Each new row is followed by its nearest point in the smallest flat space through zero that holds the last named rows
In the rows, 128 means zero.
gizut (3 x 13)
[[177 176 138 116 126 119 107 149  56 173 159 103 149]
 [160 176 101 139 134 163  89 106 118 117 159  90 136]
 [137 188 106 137 130 144 119  95 107 128 171 127 147]]
New rows
[ 68 108 144 115 112 121 158 142 123 121 112 174 146] -> [ 91 107 142 124 123 102 168 127 137 133 117 173 128]
[108 138 165 164 100 115 172 146 148 129 188 181 138] -> [ 96 139 132 127 124 107 165 112 122 136 140 174 139]
[161 167 137 131 153 133 128 128  91 142 168 130 172] -> [149 175 125 126 127 126 121 122  86 150 161 124 147]
zil (2 x 13)
[[148 134 102 100 129 149 110 124 138 121 146  95 135]
 [192 149  95 141 138 126 117 155 181 101 197 101 110]]
New rows
[122  96 125  86 135 105  92 128 137 106  89 176 154] -> [111 122 134 119 125 132 128 119 113 135 109 131 135]
[163 126 155 133 145 140 118 142 156  89 141 124 102] -> [152 136 120 141 132 122 128 141 149 118 154 125 118]
[ 89 112 138 176 148  93 117 160 161 142 116 175 101] -> [120 126 156 175 130  96 151 143 131 129 125 168 111]
gafe (5 x 13)
[[195  88  65 140  96  85 143 125 154 149 130 135 134]
 [173 112  88 118  95 107 139 118 139 141 128 152 133]
 [198  78  57 130 115  77 140 120 156 149 127 135 139]
 [196  90  77 155 102  88 152 144 157 154 135 120 133]
 [180 103  98 108 124  97 158 128 144 143 115 128 133]]
New rows
[ 88 115 150 152 126 161 135  97 101 134  86 115 112] -> [ 92 138 150 133 120 135 121 112 119 106 108 104 110]
[133 137  91 115 110  87 153 117 104 141 142 105  91] -> [146 117 114 126 106 111 141 117 135 127 112 118 120]
[102 159  79 138 126 133 120 143 107  71  89 112 133] -> [104 127 129 134 120 126 113 106 124 111 114 116 117]
Muven (5 x 13)
[[124 158  96 134  86 114 101 145 137 130 130 142 138]
 [100 143 141 128  93 152 152 160 169 142 152 116 137]
 [115 139 165 145 111 175 151 145 155 121 153 109 128]
 [115 147  78 150 102 137 168 139 155 136 130  65 104]
 [104 142 111  99 103 108 203 170 157 146 198 147 132]]
New rows
[125 148 127 135  98 157 124 116 127 158 106  85 121] -> [118 134 120 146 112 149 120 130 147 134 105  89 123]
[144 151 139 149 125  92 105  97 112 122 153 113 170] -> [142 139 123 136 124 123 108 123 113 114 130 144 129]
rufun (4 x 13)
[[ 87 151 150  85 147  81 106 130  84 117 113 117 143]
 [ 33 169  96 158 139 147 101 186 136 161 140 133 139]
 [103 127 126 184 133 130 108 169 136 128 149 149 135]
 [ 82 146 153 122 151  78  93 155  87 112 128 133 148]]
New rows
[138  82 173 159 146  98 154 117 124 120 140 167  76] -> [147  90 163 166 118 109 129 114 128  99 130 138 123]
[121 101 155 163  92 151 140 135 147  94 153 145 116] -> [128  97 143 180 112 135 133 123 148 117 134 137 119]
[154 136 105 119 121 165 133 112 136 132 154 175 139] -> [164 132 105 128 129 151 136 136 143 139 139 135 126]
dos (3 x 13)
[[157 109  81 111  66 119 144 154 130  97 132 129 162]
 [164 106  76 112  50 111 135 166 127  97 134 146 160]
 [152 104  68  99  74 138 177 134 138  82 131  82 188]]
New rows
[137 172 134 128  80 111 138 140 122 102 140 155 118] -> [150 135 118 126 108 108 123 153 132 112 120 152 123]
[159 124 117 128 157 161 184  97 136 142 127 129 128] -> [122 132 128 123 146 139 147 113 135 121 124  99 137]
ribi (4 x 13)
[[123 131 121 157 156 132 150 112  95 133 107  95 132]
 [ 77 179 123 110  79 144 143 110 104  92 111 187 125]
 [ 99  99 190 140 135 174 156 144 106  76  75 113 167]
 [ 94 128  86 127  73 146  96  98  98 182 158 154  64]]
New rows
[143 125  82 160 179 149 157 106  94  95 143 153 135] -> [125 152 113 145 149 119 150 111 106 126 114 114 134]
[140 106 164 116 109 145  71 131 146 131  99 150 134] -> [125  97 155 112 106 146 109 148 147 122 134 140 128]
fel (3 x 13)
[[152 160 133  79  97 108 101 183  95 128 144 126  99]
 [154 174 128  64  95 105 100 179  90 126 139 126  99]
 [151 145 136  95 102 110 109 168  96 140 142 129 102]]
New rows
[145 104 104 150 127 138 177  66 115 138 101 146 133] -> [126 114 123 145 143 129 154  64 123 159 106 137 142]
[ 96 157  96 162 136 113  78 191 154 113 142 168 112] -> [120 130 132 130 124 135 109 180 147  93 147 118 124]
[109 104 141 158 136 129 157 164 167  92 141 109 122] -> [110 105 135 161 137 144 122 159 162  99 144 120 135]
nugi (4 x 13)
[[127 132 159 122 146 118 129 144 159 158 111 108  75]
 [155  98 172  78  99 163 150 138 122 120 171  96  61]
 [140  95 148 126 107 119 157 128 152 143 133 111 124]
 [107 157 118 106 136 164 117 107  95  92 153 138  89]]
New rows
[159 104 148 153 121 126 116 155 139 132 139 100 167] -> [161 103 137 129 113 116 126 155 131 143 124 120 161]
[111 160 105 114 165 130 116  85  83  75 137 121 117] -> [ 99 164 103 122 142 154 112 102  96  93 142 149 114]
figip (4 x 13)
[[105 127 148 155 100 153 115 107 110 158 144 122 108]
 [104 110 146 156  92 150 129  75 101 171 133 108  94]
 [ 98 116 142 185  87 152 103 124  89 173 161 117  96]
 [ 98 140 158 139 109 157  99 106 111 144 144 153 139]]
New rows
[100 142 165 122 140 166 174 108 123 134 120  78 109] -> [125 141 149 123 115 154 148  96 151 143 121 100  97]
[112  91 144 121 159 124 169 100  74 128 126 152 176] -> [120 100 120 115 133 108 123  88  95 126 111 157 159]
gol (5 x 13)
[[126 123 118 124 102  99 138 125  88  98 147 125 145]
 [145 169 123 100  75 140 121 106  53 106 142 130 121]
 [133 118 130 128 122 128 147 105  91 103 128  85 137]
 [121 142  86 123 112 139 132  90 102 105 150 106 136]
 [151 135 125 124 119 147 101 100 101 132 174 104 106]]
New rows
[106 149 142 174 161 109  59 139 166 115 159 132 104] -> [132 114 124 140 147 122  98 138 165 153 167 143 114]
[128 111 152 148  98 125 152 122  74 108 108 126 154] -> [132 123 147 121 108 110 153 131  83 100 109 113 143]
[110 105  70 142 125 154 136 112 108  83 135  90 153] -> [109 122  81 134 128 129 150  89 116  96 139  89 150]
furum (2 x 13)
[[ 99  62 152 145 125  53 151  84 155 141 107 138 155]
 [ 98  61 157 164 123 102 158  80 109  76 114 112 144]]
New rows
[112  91 143 131 110 114 157  93 165 117 140  91 128] -> [113  94 142 142 126 103 142 104 129 116 119 126 139]
[138 116 158 111  93 109  84 157 183 161  85 139 119] -> [130 133 123 114 130  99 122 134 158 172 124 145 134]
[159 170 159 102 150 167 111 168 111 119 119 164 129] -> [145 166 113 115 130 163 113 154 120 131 139 127 114]
vif (3 x 13)
[[137 139 108 119 167  79  86 160 129 207 115 109 112]
 [142 146 150 123 159 134 140 127 161 150 156 103 106]
 [142 153 141 107 161 113 132 146 149 159 162 107 108]]
New rows
[151 141 127 172 162 105 124  77 161 174 113 142 101] -> [136 123 134 155 156 136 114 112 157 172 107 103 110]
[118 129 136  68 151 100 151 158 140  84 173 147 128] -> [132 154 137  83 125 113 151 156 118 103 181 136 130]
Modab (5 x 13)
[[128  95 120  98 136 109 146 118 134 157 142 123 108]
 [137 167 120 108 152 129  84 117 135 133 181 196  49]
 [146  93 145 115 160  95 141 131 145 178 136 126 130]
 [137  86 122  91 156  87 164 127 147 158 141 143 122]
 [148  89 164 104 143  89 157 158 147 182 143 119 126]]
New rows
[138 102 131 145 166 160 104 159 107 191  96 101  92] -> [139 115 151 142 138 132  99 117 126 182 133  95 118]
[146  98 131 162 133  57 118  84 100 104 105  93 145] -> [128 106 116 143 146 124 132 104 128 138 103 107 163]
[156 126 132 126 139 124 125 186 131 118 127 168 128] -> [142 145 149 126 137 112 137 162 141 117 137 162 132]
butir (4 x 13)
[[164 119  72 135 133 135  91 170 132 131 149 146 135]
 [106  88 119 139 140 122 107 113 120 148 150 123 131]
 [150 127 115  90 146 166 171  81 162 110 194 194 138]
 [160 145  96 153 142 101  92 156 156 130  96 145 138]]
New rows
[126 104  87 137  77 148 104 190 115 124 137 143 150] -> [149 118  89 129 115 144 100 179 106 130 147 119 126]
[159 146 104 117 150  77  48 150 151 137 116 131 155] -> [154 131  90 159 146  97  80 155 153 138 102 142 139]
voki (4 x 13)
[[157 170 115 182 109  95 165 122 119  87 138  99 194]
 [111 132 114 125 117 138 138 126 163 137 168 189  93]
 [ 84 116 122 138 129 131 134 138 135  80 136 111 126]
 [157 130 154 131 103 134 138 121 101  99  72  94 183]]
New rows
[123 138  90 134 120  83 137 127 141 163 158 147  97] -> [131 145 105 140 142 111 129 128 143 156 172 150 107]
[116 129 105 142 136  85  80 134 111 147 167 132 103] -> [120 133 107 136 161 107 116 135 130 154 163 119 104]
difus (2 x 13)
[[136 130 116 111 105 154 192 106 107 110 153 178 141]
 [100 107 109 131 138 143 204 100 122 148 179 115 136]]
New rows
[111 135 119 146 107  70 116 124 111 135 113 104  97] -> [123 126 132 135 138 119 107 135 136 136 121 108 123]
[139 136 122 134 116 134  75 138 152 119 128  73 108] -> [126 129 136 138 140 112  85 143 141 137 109 100 120]
Banum (4 x 13)
[[124 150 102 159 115 136 162 140 124 126  61 100 123]
 [ 99 168 101 174 120 159 159 103 158 110  60 127 127]
 [105 124 110 149  93 136 149 135 136 141  83 120 110]
 [102 136 112 178 135 149 196 115 144 122  52  97 116]]
New rows
[ 85 134 147 148 111 199 161 120 164 157 134 124 111] -> [ 86 111 130 150 117 148 152 100 162 133 112 141 111]
[ 98 136  90 139  87 161 124 103 159 120 107 145 154] -> [ 98 152 109 147  96 150 118 109 158 123 102 154 124]
[144 147  63 162 126 177 118 131 137 133 186 114 149] -> [133 154 121 127 129 133 110 122 132 116 130 140 139]
Levav (3 x 13)
[[136 127 142 138  89 146 150 124 172 137 142  79 149]
 [104 165 167 138  72 126 109  99 153  84 142  79 151]
 [130 142 140 138  99 138 130 126 143 133 139  78 158]]
New rows
[ 95 174 154 176 121 126  82 125 100  96 105 108 152] -> [105 172 146 133 115 113  85 115  94  96 130 103 153]
[163 123 125 153 129 170 161 138 189 157 163 114 128] -> [151 101 125 133 110 151 170 136 176 160 137 104 132]
gugob (3 x 13)
[[151 141  82  99 109 104 121  74 102 131 169 136 158]
 [130 112 133 112 137 137 142 111 134 132 118 181 135]
 [155 146 124 164 126 118 117 135 163 116 133  83 123]]
New rows
[152 140 144 159  94  97 106 139 153 137 165 173 131] -> [152 131 121 137 130 123 129 112 152 123 131 135 134]
[162 136 152 145 117 105 117 104 150  97 151 102 109] -> [156 142 118 151 125 117 120 121 156 119 137 102 131]
lud (4 x 13)
[[159 120 131 113 152 125 141 136 167 125 132  96 112]
 [150 123 115 132 186 121 167 113 176 129 136  77 147]
 [161 126 119 120 148 116 129 107 161  92 133 118 142]
 [161 139 125  79 170 132 136  71 158  83  88 138 154]]
New rows
[125 118 164 107 156 150 165 113 151 139 149 109  68] -> [141 123 141 104 150 139 147 145 151 152 116  99  99]
[152 149 144 170 154 144 124 136 126 100 208 168 151] -> [134 124 111 163 116 107 116 124 132 102 161 128 150]
[114 105 140 128 136 113 159  88 120 135  78  98 140] -> [117 135 126 118 158 138 150 107 128 141 107 122 145]
nuki (4 x 13)
[[126 137 138 104 128 124  82 119 109  96 124  94 147]
 [154  92 162  94 118 120 155 135 122 121 118  54 182]
 [159 117 125 186 106 109 144 153 126 153 145 151 111]
 [112  76  64  86 109  98 157 139 187 111 108 124 128]]
New rows
[114 137  94 154 121  83 112 146 109 103 145 105 135] -> [140 121 111 140 108 102  93 139 124 108 133 121 125]
[ 79  90 149 124 134 180 163 108  69 129 141 143 106] -> [115 145 149 121 152 158 153 114 124 147 126 139 127]
[140  52 140  74 142 119 119  93 154 109 117 124 151] -> [120 102 117  81 125 121 140 125 148 110 112  94 152]
fikif (5 x 13)
[[123 112 109 160 106 159 105  88 109 104 157 110 105]
 [152 138 114 149 100 190  96  85 129  49 173 117  86]
 [128  81 105 109 104 148 130  90 125  89 198 130 156]
 [137 127  95 117  98 171 103  59 137  75 181 130 113]
 [113 155  87  80 125 156 158  77 135 107 209 112 121]]
New rows
[129 162 113 153 127 145 132 160 163 147 150 151 129] -> [132 150 132 121 136 131 136 138 134 125 126 126 119]
[ 90 111 157 105 141 126 144 150  88 132 145 135 144] -> [117 108 133 124 137 117 155 152 116 139 147 118 148]
pepo (4 x 13)
[[133 128 134 142 157 143 154  85 152 127  81  85 120]
 [145 143 148 112 159 184 134 138 146 138  67  54 106]
 [144 134 104 132 167 139 158  55 166 123  55  80 119]
 [123 114 129 141 151 171 106 152 152 129  67  71  90]]
New rows
[107 153 160 110 161 116 180  87 160 133 167 110 148] -> [137 145 163 129 138 122 179  83 124 133 140 119 153]
[142 115  76 143 106 102 176 127 124  94 134 119  88] -> [125 120 102 136 129 111 125 107 137 121 120 141 127]
zosar (2 x 13)
[[137 109  94  97 146  96 107 145 147 106 196 125 108]
 [101 106 153 160 135 190 174  90 109 151  48 100 129]]
New rows
[107 146 165 152 136 133 148 150  98 121  50  90 133] -> [118 136 153 152 118 158 149 111 113 145  73 125 140]
[131 111 178 157 164 122 152 130 112 108  87 108 143] -> [118 123 140 142 128 151 145 114 120 138  95 120 131]
[103  97 162 151 153 163 136 130 124 150  56 123 118] -> [111 114 145 149 132 168 158 103 115 143  75 110 129]
Vefu (4 x 13)
[[102 167 171  81 156 133  94 110  92 111  79 106 179]
 [116 144 162 121 134 114  95 113 101 111 127 119 168]
 [122 153 126 100 138 166 132 126  95 118  78  75 167]
 [104 146 161 119 157 107  91 106  94 115  91 117 152]]
New rows
[104 178 154 130 121 111 110 153 155 110 170 144 108] -> [126 131 151 115 122 112 115 127 145 127 158 162 132]
[149 171 137 139 102 158  93 150 126 153 107 164 155] -> [128 139 140 106 123 137 125 130 131 125 134 131 146]
[108 149 109 201 138 113 102  95  90 109 133  82 124] -> [125 112 120 190 134 102 108 110  81 114 117  88 137]
vatet (3 x 13)
[[121 135 114 140 111 165 110 158 129  95 133 138 106]
 [112 116 131 139  98 167 108 167 141  91 128 120  89]
 [ 99  90 173 115 168 142 144 134 129 141 145 159 134]]
New rows
[141 181  74 110  98 141 146 123 154  61 110 105 130] -> [151 167  80 144  92 133 107 135 124 103 118 113 118]
[ 87 112 117 148 171 158 138 151 114  90 163 159  90] -> [104 117 137 132 147 176 122 159 123 105 148 171 118]
[128 135 146 126 159 149 136 118 127 168 140 174 140] -> [120 124 138 121 166 134 140 122 116 141 143 165 150]
Luful (5 x 13)
[[ 43 122 165 121  96 110 150 133 138 130 150 110  87]
 [ 82 106 142 110 115 124 147  97 142 125 132 103  67]
 [ 94 111 150 110 107 133 143 100 143 127 128 112  91]
 [122  96 162  67 120 124 128  78 128 124 136 107  99]
 [ 67 109 183  78 118 124 133 161 131 116 167 113  97]]
New rows
[130 117 103  97 207 165 119  89 141 132 107 107  93] -> [160 100 100 105 165 146 126 104 135 113 118 112  77]
[124 123 143  76 147 118 126 143 128 103 186 100 110] -> [116 108 150  76 152 116 118 149 115 114 160 115 105]
[155 148 155 131 111 190 154 149 136 112 146 171 149] -> [144 132 150 128 111 181 127 161 150 121 118 148 160]
Zave (4 x 13)
[[141 142 115 132 163 112 106 100 113 174 131 154  43]
 [134 109 153 133 157 117 122 108  98 145 145 120  67]
 [136  98 135 142 142 100 138 104  72 168 133 119  68]
 [121 112 132 126 149 116 106 103 105 183 126 164  18]]
New rows
[114 161 128  95 124 111 107 167 168 104 137 120 124] -> [123 148 131 117 133 147 111 137 164 108 131 140 138]
[110 101  97 140 131 173 135 162 142 130 112 121 123] -> [113 119 128 121 109 136 128 138 138 127 118 140 134]
[161 124 113 174 177 154 150 131 155  68 137 150 141] -> [144 156 132 128 152 135 120 128 147 101 144 113 149]
pomap (2 x 13)
[[109 172 152 112 118 155 106 137 115 128 108 129 140]
 [ 97 100 161 122 111  90 126 156 125 133 122 178 132]]
New rows
[115 102 181 137 135 107 140 171  98 126 141 125 131] -> [111 111 146 125 118 106 127 144 127 131 125 156 130]
[105  94 163 141 151  79 169 150 117 156 133 197 127] -> [105  78 151 129 115  75 137 153 131 133 131 180 126]
sabak (5 x 13)
[[ 88 206 192 104 128 128 143 154 168 113 173 141 103]
 [104 128 131 127 180 189 174 131 124 152  93 112  94]
 [158 196 109 147  98  96 166 112 115 101  97  76 105]
 [149  98  88 138 139  86  88  93 149 104  92 157 148]
 [113 147 124 121 157 137 125 119  83 119 119  92  98]]
New rows
[144 123 136 113 124 164  99 184 134  97 166 106 103] -> [114 133 150 117 123 137 121 144 111 134 161 123 126]
[174  70 115 142 121  91 139 132 127 123 116 132 150] -> [160  89  98 145 104 113 121 119 130 134 113 136 156]
[160  75  94 170 104  94 104 108 115 120  86 144 117] -> [164  88  81 147 118 101 109 102 121 122  94 131 151]
